Here is a tiny trained network, its code and every weight. The questions are about switching its units off for an input and a class, where a switched-off unit gives its printed mean instead of its output.

import numpy as np


def w(rows, s, z=0):
    codes = np.array(rows[::2]) - 128.0
    scale = np.full(codes.shape[1], s)
    scale[-1] = z or s
    return codes * scale


def f(y):
    return np.maximum(y, 0)


def log_softmax(a):
    a = a - a.max(-1, keepdims=True)
    return a - np.log(np.exp(a).sum(-1, keepdims=True))


def net(x, mask):
    res = np.array(x, float).reshape(1, 7) / 4 @ E
    y = f(res @ A[0][:, :-1].T + A[0][:, -1])
    res = res + np.where(mask, y, B[0][:, -1]) @ B[0][:, :-1]
    return log_softmax(res[-1] @ U[:, :-1].T + U[:, -1])


A, B = {}, {}
E = w([
[107,162,162,136,90,102,124,129,95],'x0',
[124,134,139,127,116,120,129,128,118],'x1',
[142,101,113,112,131,136,146,123,145],'x2',
[137,145,195,226,107,114,211,160,205],'x3',
[128,117,139,128,139,138,135,117,124],'x4',
[82,147,192,52,126,176,57,93,219],'x5',
[250,166,155,147,146,37,74,48,157],'x6',
],0.012)
A[0] = w([
[126,127,84,88,138,139,92,148,51,254],'N0',
[195,132,173,168,124,84,140,126,189,93],'N1',
[78,138,143,18,120,143,53,113,165,165],'N2',
[136,132,72,118,119,102,155,119,97,185],'N3',
[133,133,134,208,122,126,169,144,144,150],'N4',
[80,151,187,111,110,137,111,114,254,82],'N5',
[80,119,129,110,117,120,166,123,147,201],'N6',
[153,104,143,141,126,120,159,108,93,172],'N7',
[72,120,144,156,121,155,168,197,163,131],'N8',
[126,132,207,85,120,117,93,99,219,93],'N9',
[78,102,84,114,127,152,181,164,76,231],'N10',
[218,133,110,99,127,105,55,73,80,160],'N11',
[78,105,113,98,133,142,127,136,97,156],'N12',
],0.019,0.0072)
B[0] = w([
[142,125,128,141,113,175,64,102,61,236],'N0',
[216,139,171,137,91,173,102,121,145,211],'N1',
[76,163,114,100,106,140,115,52,223,250],'N2',
[148,112,129,160,158,140,125,121,89,188],'N3',
[155,131,102,163,133,120,147,167,197,192],'N4',
[111,96,180,67,119,144,114,162,38,238],'N5',
[115,130,95,99,142,176,152,141,126,177],'N6',
[149,162,106,136,116,116,155,131,109,166],'N7',
[57,125,116,106,153,111,184,184,118,217],'N8',
[95,88,175,124,124,98,40,145,135,232],'N9',
[97,126,144,203,128,162,58,169,120,243],'N10',
[145,112,115,139,170,2,138,118,86,251],'N11',
[154,125,123,94,79,169,119,94,136,193],'N12',
],0.03,0.025)
U = w([
[138,94,190,152,49,194,15,140,51,253],'0',
[169,138,70,151,172,80,149,87,28,114],'1',
[54,160,99,77,45,210,103,63,169,64],'2',
[80,108,155,66,135,31,106,74,171,24],'3',
[119,148,100,193,133,175,207,244,172,124],'4',
[254,168,167,179,64,132,157,154,184,91],'5',
[36,76,177,37,128,140,167,200,92,79],'6',
],0.0094,0.0022)

Each question gives the input, the list of numbers given to net, and the class t.
The units are the neurons (one row each of A and B). Each row of codes is followed by its name. A weight is (code - 128) times the scale printed after its matrix; where a second scale follows, it is the last column's (A, B and U).
mask holds one flag per neuron, in row order. A switched-off neuron (its flag False) gives its mean, the last column of its row in B, instead of its output. The means were averaged over made-up inputs and are rounded, as every weight is.
A unit's drop is (log p(t) with every unit on - log p(t) with that unit switched off) / (log p(t) with every unit on - log p(t) with every unit switched off).
The circuit of an input: a set's keep is (log p(t) with only the set's units on - log p(t) with every unit switched off) / (log p(t) with every unit on - log p(t) with every unit switched off). Starting from the 12 units with the biggest drops (on a tie, the unit counted first), units are removed one at a time, each time the one whose removal leaves the highest keep (on an exact tie, the one counted first), for as long as the keep stays at least 0.8.
units of the circuit, in order: the units of the circuit, biggest drop first
unit that matters most: the unit with the biggest drop
k most important neurons: the k neurons with the biggest drops, biggest first
drop when u is switched off: that unit's drop, to one decimal
input [-5,3,7,6,-4,0,3], class 5: units of the circuit, in order -> [N0; N4]
input [2,-2,3,2,-1,5,0], class 6: units of the circuit, in order -> [N0; N5]
input [8,-7,-6,-8,-8,5,6], class 3: unit that matters most -> N11
input [4,-6,-5,7,-4,0,-6], class 4: units of the circuit, in order -> [N4; N9]
input [2,7,-8,6,-8,0,5], class 5: units of the circuit, in order -> [N4; N0]
input [3,3,8,-7,5,-2,1], class 1: 2 most important neurons -> [N11; N9]
input [1,6,-4,7,-3,1,-6], class 6: 2 most important neurons -> [N5; N8]
input [-5,-3,-3,0,-1,6,2], class 3: 3 most important neurons -> [N2; N0; N10]
input [7,-8,-2,-6,-7,7,-1], class 2: drop when N2 is switched off -> 1.5
input [6,-8,0,-6,5,-7,2], class 1: drop when N11 is switched off -> 0.4
input [4,5,5,-6,-4,3,-1], class 2: drop when N2 is switched off -> 0.6
